Small tables with named rows and columns. After each table, cells are looked up by row and column.

Table Sudos
	Vuzana	Pap	Tas	Zazezi	Rova
Korelo	0.1	-0.2	-0.1	0.0	0.4
Lon	-0.6	0.7	-0.5	0.6	0.3
Bepama	-0.1	0.4	0.1	0.5	-0.2
Vifevi	-0.2	-0.1	0.8	0.1	-0.1

Vuzana of Bepama is -0.1
Rova of Korelo is 0.4
Tas of Bepama is 0.1
Zazezi of Bepama is 0.5
Zazezi of Vifevi is 0.1
Pap of Bepama is 0.4
Rova of Vifevi is -0.1
Pap of Lon is 0.7
Vuzana of Lon is -0.6
Vuzana of Korelo is 0.1
Vuzana of Vifevi is -0.2
Tas of Vifevi is 0.8
Pap of Korelo is -0.2
Rova of Lon is 0.3
Zazezi of Lon is 0.6
Pap of Vifevi is -0.1
Zazezi of Korelo is 0.0

Razi
          Getap    Revo   Beres
Zev      -19518   61996   -5795
Dek       23578  -69775   10023
Demafir  -69790    7933  -22442
Pem       -2143   63858  -27725
Gutepi    77800  -21059  -26919
Gilare   -20522  -66312   10907
Kifis    -56351   36542   16311
Rab      -68018   55323  -13584
Gofovip   37582  -72063   16737
Bab       81867    -373    -622
Zogakuz    1335   -3211  -37331

Kifis, Getap -> -56351
Gilare, Revo -> -66312
Zev, Revo -> 61996
Bab, Getap -> 81867
Pem, Getap -> -2143
Bab, Beres -> -622
Kifis, Beres -> 16311
Rab, Getap -> -68018
Dek, Revo -> -69775
Zev, Getap -> -19518
Gofovip, Revo -> -72063
Demafir, Revo -> 7933
Which row has the largest Revo? Pem

Zotiz =
columns: Keda, Nibiv
Pinif: [62761, 69530]
Dev: [55341, 72356]
Pibifum: [46055, 24219]
Kuzo: [51379, 18838]
Dupeku: [72356, 72356]
Nimo: [59027, 4988]
Mur: [55541, 45462]
Ter: [72356, 72356]
Logonu: [74771, 72356]
Kubif: [35319, 11143]
Fepiran: [41286, 91042]
Kolik: [72356, 55946]
Pov: [63234, 20715]
Fuzo: [60055, 7125]

Mur, Nibiv => 45462
Pinif, Nibiv => 69530
Dupeku, Nibiv => 72356
Pov, Keda => 63234
Logonu, Nibiv => 72356
Kubif, Nibiv => 11143
Pinif, Keda => 62761
Ter, Keda => 72356
Mur, Keda => 55541
Fepiran, Keda => 41286

Table Zeruva
,Vop,Digo,Gigipeb,Narefes,Kupa,Petub,Fimetig,Mir,Vuto,Ganar
Davet,40,66,47,41,40,42,60,48,66,50
Zipuvo,19,63,21,27,55,53,79,60,75,62
Gemotu,10,39,21,41,20,32,45,26,65,62
Nepi,48,92,71,25,34,29,78,11,75,43
Vutefep,38,50,38,41,53,47,77,51,78,62
Lim,66,44,64,72,42,47,47,43,71,62
Podu,40,48,38,41,42,47,73,45,68,62
Vinolu,40,60,38,41,42,57,77,48,59,62
Gor,40,50,37,41,42,53,77,48,75,66
Ser,64,50,45,41,42,47,77,48,75,62
Bapov,40,50,38,41,42,57,77,48,75,74

What is the Digo of Davet in Zeruva?
66
What is the Vuto of Gor in Zeruva?
75
What is the Digo of Nepi in Zeruva?
92
What is the Vuto of Nepi in Zeruva?
75
What is the Gigipeb of Bapov in Zeruva?
38
What is the Fimetig of Zipuvo in Zeruva?
79
What is the Fimetig of Ser in Zeruva?
77
What is the Vop of Vutefep in Zeruva?
38
What is the Gigipeb of Davet in Zeruva?
47
What is the Gigipeb of Vinolu in Zeruva?
38
Row with the largest Mir: Zipuvo

Mon.csv
,Runoz,Kiv,Bilo
Vameso,69,144,151
Dofata,173,186,145
Sib,106,96,166
Rinun,1,146,204
Kapo,147,169,133
Votebe,173,174,143
Bik,39,174,115
Vel,91,99,188

Runoz of Sib is 106
Kiv of Kapo is 169
Kiv of Dofata is 186
Bilo of Kapo is 133
Bilo of Bik is 115
Kiv of Bik is 174
Bilo of Votebe is 143

Lozor.csv
,Par,Difefe,Tikik,Ruf,Bitano
Murula,0.07,0.11,0.11,0.91,0.34
Dezuv,0.07,0.97,0.28,0.12,0.12
Mogalik,0.35,0.58,0.32,0.22,0.14
Miz,0.06,0.11,0.15,0.71,0.44
Kaladur,0.74,0.17,0.44,0.15,0.15
Fer,0.47,0.10,0.31,0.35,0.32
Kud,0.20,0.82,0.31,0.13,0.12
Gizugo,0.15,0.49,0.47,0.16,0.15
Tiv,0.10,0.94,0.29,0.12,0.12

What is the Difefe of Miz in Lozor?
0.11
What is the Bitano of Tiv in Lozor?
0.12
What is the Par of Dezuv in Lozor?
0.07
What is the Ruf of Murula in Lozor?
0.91
What is the Tikik of Mogalik in Lozor?
0.32
What is the Par of Miz in Lozor?
0.06
What is the Bitano of Murula in Lozor?
0.34
What is the Difefe of Mogalik in Lozor?
0.58
What is the Difefe of Dezuv in Lozor?
0.97
What is the Difefe of Tiv in Lozor?
0.94

